Below are the code and all the weights of a small trained network. Each question names an input and a target symbol and asks about switching units off, where a switched-off unit gives its printed mean instead of its output.

import numpy as np


def w(rows, s, z=0):
    codes = np.array(rows[::2]) - 128.0
    scale = np.full(codes.shape[1], s)
    scale[-1] = z or s
    return codes * scale


def norm(h):
    return h / np.sqrt((h * h).mean(-1, keepdims=True) + 1e-5)


def f(y):
    return np.maximum(y, 0)


def softmax(a):
    e = np.exp(a - a.max(-1, keepdims=True))
    return e / e.sum(-1, keepdims=True)


def log_softmax(a):
    a = a - a.max(-1, keepdims=True)
    return a - np.log(np.exp(a).sum(-1, keepdims=True))


def net(x, mask):
    ids = ['αβγζηλτφ'.index(c) for c in x.split()]
    T = len(ids)
    res = E[ids] + P[:T]
    r = norm(res)
    for j in range(2):
        rows = slice(4 * j, 4 * j + 4)
        q, k, v = (r @ M[0][rows].T for M in (Q, K, V))
        z = softmax(np.where(np.tri(T) > 0, q @ k.T / 4**0.5, -1e9)) @ v
        o = O[0][rows]
        res = res + np.where(mask[j], z, o[:, -1]) @ o[:, :-1]
    y = f(norm(res) @ A[0][:, :-1].T + A[0][:, -1])
    res = res + np.where(mask[2:10], y, B[0][:, -1]) @ B[0][:, :-1]
    return log_softmax(norm(res)[-1] @ U[:, :-1].T + U[:, -1])


Q, K, V, O, A, B = {}, {}, {}, {}, {}, {}
E = w([
[127,98,84],'α',
[98,152,40],'β',
[134,173,13],'γ',
[93,119,86],'ζ',
[130,115,79],'η',
[126,113,127],'λ',
[251,6,153],'τ',
[171,183,136],'φ',
],0.018)
P = w([
[139,159,255],'0',
[252,116,86],'1',
[238,88,78],'2',
[223,74,81],'3',
[135,47,105],'4',
[164,63,89],'5',
[186,65,75],'6',
[161,44,97],'7',
[151,58,85],'8',
[144,49,88],'9',
],0.0081)
Q[0] = w([
[158,168,179],'h0',
[61,117,169],'h0',
[110,153,90],'h0',
[147,101,216],'h0',
[135,153,248],'h1',
[139,100,62],'h1',
[56,117,140],'h1',
[96,117,75],'h1',
],0.015)
K[0] = w([
[183,57,109],'h0',
[139,128,55],'h0',
[107,107,155],'h0',
[174,56,196],'h0',
[202,132,117],'h1',
[122,180,168],'h1',
[135,86,161],'h1',
[124,108,247],'h1',
],0.014)
V[0] = w([
[167,152,93],'h0',
[157,65,116],'h0',
[128,200,106],'h0',
[172,117,91],'h0',
[98,119,148],'h1',
[78,108,108],'h1',
[155,72,126],'h1',
[254,96,26],'h1',
],0.015)
O[0] = w([
[125,120,104,218],'h0',
[222,137,127,73],'h0',
[108,135,135,254],'h0',
[155,126,167,180],'h0',
[142,114,118,101],'h1',
[134,67,100,119],'h1',
[248,162,112,61],'h1',
[84,167,128,168],'h1',
],0.012,0.0063)
A[0] = w([
[153,225,172,225],'n0',
[133,150,11,155],'n1',
[203,195,154,253],'n2',
[113,213,52,110],'n3',
[203,103,165,141],'n4',
[129,42,131,122],'n5',
[199,163,8,174],'n6',
[31,141,108,162],'n7',
],0.013,0.0027)
B[0] = w([
[43,83,211,176],'n0',
[68,175,138,245],'n1',
[60,147,166,193],'n2',
[158,60,182,214],'n3',
[68,145,137,158],'n4',
[149,164,178,171],'n5',
[142,113,168,232],'n6',
[254,204,79,255],'n7',
],0.0078,0.0092)
U = w([
[211,181,146,60],'α',
[89,172,133,4],'β',
[111,185,86,23],'γ',
[6,123,2,169],'ζ',
[168,236,80,79],'η',
[106,22,73,108],'λ',
[211,77,103,215],'τ',
[58,164,198,181],'φ',
],0.01,0.0035)

Each question gives the input, a string of symbols that net reads in full, and the target symbol t.
The units are the heads (4 rows each of Q, K, V and O) and the neurons (one row each of A and B). Each row of codes is followed by its name. A weight is (code - 128) times the scale printed after its matrix; where a second scale follows, it is the last column's (O, A, B and U).
mask holds one flag per unit, heads first, then neurons. A switched-off unit (its flag False) gives its mean, the last column of its rows in O or B, instead of its output. The means were averaged over made-up inputs and are rounded, as every weight is.
A unit's drop is (log p(t) with every unit on - log p(t) with that unit switched off) / (log p(t) with every unit on - log p(t) with every unit switched off).
The circuit of an input: a set's keep is (log p(t) with only the set's units on - log p(t) with every unit switched off) / (log p(t) with every unit on - log p(t) with every unit switched off). Starting from all 10 units, units are removed one at a time, each time the one whose removal leaves the highest keep (on an exact tie, the one counted first), for as long as the keep stays at least 0.8.
circuit, biggest first: the units of the circuit, biggest drop first
most important unit: the unit with the biggest drop
top k neurons: the k neurons with the biggest drops, biggest first
which heads matter: for each layer, one digit per head in row order, 1 if its drop is at least 0.15 and else 0, layers parted by /
drop of u: that unit's drop, to one decimal
input α φ β β γ, target α: circuit, biggest first : h1, n6
input α τ γ ζ, target α: which heads matter : 01
input ζ β η η ζ, target λ: which heads matter : 01
input γ η φ η η λ, target α: most important unit : n7
input α φ η, target α: which heads matter : 11
input φ β β β λ η, target η: which heads matter : 00
input η γ β β β β β, target φ: which heads matter : 11
input λ λ φ η β β β φ α, target τ: which heads matter : 01
input φ β φ α η α, target η: circuit, biggest first : h1, n7
input η η β β β φ γ η ζ, target φ: circuit, biggest first : h1, h0, n7
input λ β η φ λ, target τ: which heads matter : 00
input φ η λ η η τ β ζ, target η: which heads matter : 00
input λ β η β β β β β γ, target τ: which heads matter : 01
input λ β β β γ λ α λ β, target τ: which heads matter : 11
input β ζ λ, target τ: top 2 neurons : n1, n5
input η η η β α ζ, target φ: most important unit : h0
input η β β η, target φ: which heads matter : 00
input φ β β φ β η β γ, target η: top 2 neurons : n1, n0
input λ β β, target τ: drop of h0 : 0.0
input φ β τ β η β φ η γ, target η: drop of h1 : 0.4
input η λ α β β β, target φ: drop of h1 : 1.3
